Here is a tiny trained network, its code and every weight. The questions are about switching its units off for an input and a class, where a switched-off unit gives its printed mean instead of its output.

import numpy as np


def w(rows, s, z=0):
    codes = np.array(rows[::2]) - 128.0
    scale = np.full(codes.shape[1], s)
    scale[-1] = z or s
    return codes * scale


def norm(h):
    return h / np.sqrt((h * h).mean(-1, keepdims=True) + 1e-5)


def f(y):
    return np.maximum(y, 0)


def log_softmax(a):
    a = a - a.max(-1, keepdims=True)
    return a - np.log(np.exp(a).sum(-1, keepdims=True))


def net(x, mask):
    res = np.array(x, float).reshape(1, 8) / 4 @ E
    u = 0
    for l in range(3):
        y = f(norm(res) @ A[l][:, :-1].T + A[l][:, -1])
        res = res + np.where(mask[u : u + 4], y, B[l][:, -1]) @ B[l][:, :-1]
        u += 4
    return log_softmax(norm(res)[-1] @ U[:, :-1].T + U[:, -1])


A, B = {}, {}
E = w([
[184,95,164,91],'x0',
[155,128,235,119],'x1',
[154,253,95,208],'x2',
[115,143,94,154],'x3',
[168,157,169,192],'x4',
[142,123,111,127],'x5',
[202,117,41,114],'x6',
[207,73,153,200],'x7',
],0.0044)
A[0] = w([
[137,101,121,144,37],'L0N0',
[163,182,55,199,3],'L0N1',
[197,178,2,190,43],'L0N2',
[109,134,240,125,60],'L0N3',
],0.0082,0.0016)
B[0] = w([
[137,119,108,165,137],'L0N0',
[159,193,185,254,217],'L0N1',
[149,174,176,192,252],'L0N2',
[241,187,145,210,205],'L0N3',
],0.0073,0.0046)
A[1] = w([
[129,2,135,167,81],'L1N0',
[174,213,75,118,26],'L1N1',
[133,123,79,196,80],'L1N2',
[129,18,108,189,254],'L1N3',
],0.007,0.0016)
B[1] = w([
[187,157,112,52,222],'L1N0',
[174,79,157,129,209],'L1N1',
[70,232,139,187,219],'L1N2',
[172,179,157,2,254],'L1N3',
],0.0049,0.0026)
A[2] = w([
[177,104,246,240,191],'L2N0',
[103,240,213,255,89],'L2N1',
[161,56,18,153,168],'L2N2',
[239,139,130,216,1],'L2N3',
],0.0039,0.00081)
B[2] = w([
[159,135,34,114,230],'L2N0',
[125,163,55,84,254],'L2N1',
[85,138,240,254,136],'L2N2',
[57,106,106,44,197],'L2N3',
],0.0059,0.0052)
U = w([
[162,222,155,245,235],'0',
[183,50,143,69,110],'1',
[49,144,86,72,4],'2',
],0.012,0.0029)

Each question gives the input, the list of numbers given to net, and the class t.
The units are the neurons (one row each of A and B). Each row of codes is followed by its name. A weight is (code - 128) times the scale printed after its matrix; where a second scale follows, it is the last column's (A, B and U).
mask holds one flag per neuron, layer by layer. A switched-off neuron (its flag False) gives its mean, the last column of its row in B, instead of its output. The means were averaged over made-up inputs and are rounded, as every weight is.
A unit's drop is (log p(t) with every unit on - log p(t) with that unit switched off) / (log p(t) with every unit on - log p(t) with every unit switched off).
The circuit of an input: a set's keep is (log p(t) with only the set's units on - log p(t) with every unit switched off) / (log p(t) with every unit on - log p(t) with every unit switched off). Starting from all 12 units, units are removed one at a time, each time the one whose removal leaves the highest keep (on an exact tie, the one counted first), for as long as the keep stays at least 0.8.
circuit, biggest first: the units of the circuit, biggest drop first
k most important neurons: the k neurons with the biggest drops, biggest first
drop of u: that unit's drop, to one decimal
input [0,0,-2,-7,5,5,-2,8], class 1: 2 most important neurons	L0N1, L0N2
input [-1,8,8,-1,-8,4,-1,-5], class 2: circuit, biggest first	L0N1
input [-1,1,-2,1,1,1,3,-2], class 1: 2 most important neurons	L0N1, L2N1
input [2,4,-2,5,1,-6,8,4], class 1: circuit, biggest first	L0N1, L0N3
input [-3,2,4,4,-5,-3,-5,-3], class 2: circuit, biggest first	L0N1, L0N2
input [8,4,4,8,-6,-8,1,5], class 1: 2 most important neurons	L0N1, L2N3
input [7,-5,4,4,-7,-5,-8,0], class 2: 3 most important neurons	L0N1, L0N2, L0N3
input [6,-8,0,-1,-3,-5,-5,1], class 2: 2 most important neurons	L0N3, L1N1
input [-7,5,-1,-8,-3,2,2,1], class 1: 4 most important neurons	L0N1, L0N2, L2N3, L1N2
input [4,-1,-3,2,0,3,-4,0], class 1: drop of L2N2	0.0
input [1,8,2,-1,-8,0,3,7], class 1: drop of L0N2	0.1
input [2,7,4,-3,-8,-2,1,2], class 1: drop of L0N3	-0.4
